Here is a tiny trained network, its code and every weight. The questions are about switching its units off for an input and a class, where a switched-off unit gives its printed mean instead of its output.

import numpy as np


def w(rows, s, z=0):
    codes = np.array(rows[::2]) - 128.0
    scale = np.full(codes.shape[1], s)
    scale[-1] = z or s
    return codes * scale


def f(y):
    return y / 2 * (1 + np.tanh(0.7978845608 * (y + 0.044715 * y**3)))


def log_softmax(a):
    a = a - a.max(-1, keepdims=True)
    return a - np.log(np.exp(a).sum(-1, keepdims=True))


def net(x, mask):
    res = np.array(x, float).reshape(1, 5) / 4 @ E
    y = f(res @ A[0][:, :-1].T + A[0][:, -1])
    res = res + np.where(mask, y, B[0][:, -1]) @ B[0][:, :-1]
    return log_softmax(res[-1] @ U[:, :-1].T + U[:, -1])


A, B = {}, {}
E = w([
[154,89,189,130,67,46,76],'x0',
[247,160,110,116,134,112,155],'x1',
[161,113,48,79,133,171,47],'x2',
[123,159,78,3,58,30,117],'x3',
[57,189,208,157,221,147,141],'x4',
],0.013)
A[0] = w([
[162,112,195,192,151,58,206,159],'neuron 1',
[89,49,161,156,70,112,136,224],'neuron 2',
[55,92,176,151,130,222,30,209],'neuron 3',
[49,219,141,1,169,92,123,255],'neuron 4',
[175,204,148,160,81,222,250,218],'neuron 5',
[128,9,127,193,148,157,52,219],'neuron 6',
],0.0095,0.0035)
B[0] = w([
[122,67,212,152,168,80,122,230],'neuron 1',
[52,20,196,113,7,153,193,199],'neuron 2',
[206,191,123,70,132,255,109,253],'neuron 3',
[200,245,180,5,119,87,155,237],'neuron 4',
[46,119,31,193,212,90,145,239],'neuron 5',
[244,59,115,172,73,204,147,235],'neuron 6',
],0.0079,0.013)
U = w([
[129,121,115,124,163,58,183,60],'0',
[6,163,95,117,212,179,130,92],'1',
[164,101,1,72,25,89,64,253],'2',
[166,97,136,175,119,247,64,131],'3',
[73,73,183,125,90,147,174,100],'4',
[143,107,183,215,224,133,46,96],'5',
[90,118,58,242,203,170,206,109],'6',
[109,191,143,77,194,140,123,142],'7',
],0.0099,0.0048)

Each question gives the input, the list of numbers given to net, and the class t.
The units are the neurons (one row each of A and B). Each row of codes is followed by its name. A weight is (code - 128) times the scale printed after its matrix; where a second scale follows, it is the last column's (A, B and U).
mask holds one flag per neuron, in row order. A switched-off neuron (its flag False) gives its mean, the last column of its row in B, instead of its output. The means were averaged over made-up inputs and are rounded, as every weight is.
A unit's drop is (log p(t) with every unit on - log p(t) with that unit switched off) / (log p(t) with every unit on - log p(t) with every unit switched off).
The circuit of an input: a set's keep is (log p(t) with only the set's units on - log p(t) with every unit switched off) / (log p(t) with every unit on - log p(t) with every unit switched off). Starting from all 6 units, units are removed one at a time, each time the one whose removal leaves the highest keep (on an exact tie, the one counted first), for as long as the keep stays at least 0.8.
units of the circuit, in order: the units of the circuit, biggest drop first
unit that matters most: the unit with the biggest drop
k most important neurons: the k neurons with the biggest drops, biggest first
drop of u: that unit's drop, to one decimal
input [-2,2,1,-2,-1], class 6: 2 most important neurons : (neuron 4; neuron 3)
input [-5,-7,1,5,7], class 7: unit that matters most : neuron 4
input [-2,2,1,-2,1], class 6: units of the circuit, in order : (neuron 4; neuron 3)
input [0,-4,-7,8,-3], class 4: 4 most important neurons : (neuron 2; neuron 3; neuron 6; neuron 5)
input [-4,-2,-3,1,-2], class 1: 2 most important neurons : (neuron 6; neuron 1)
input [7,4,-7,6,-5], class 4: units of the circuit, in order : (neuron 2; neuron 1)
input [-6,8,-7,3,-4], class 6: 2 most important neurons : (neuron 5; neuron 4)
input [6,-2,8,-2,-3], class 3: 2 most important neurons : (neuron 6; neuron 4)
input [-1,-1,-6,-5,-7], class 6: 2 most important neurons : (neuron 5; neuron 4)
input [2,7,-8,-4,-5], class 6: 2 most important neurons : (neuron 5; neuron 4)
input [-8,-8,2,-5,6], class 3: 2 most important neurons : (neuron 3; neuron 6)
input [-6,0,5,6,1], class 7: 3 most important neurons : (neuron 4; neuron 6; neuron 2)
input [0,8,8,3,5], class 7: 2 most important neurons : (neuron 6; neuron 4)
input [6,4,1,8,7], class 7: most important neuron : (neuron 4)
input [3,-6,-8,3,-8], class 4: drop of neuron 2 : 0.1
input [-3,-5,-1,4,-1], class 7: drop of neuron 6 : 0.8
input [8,-1,1,-8,6], class 3: drop of neuron 4 : 0.0
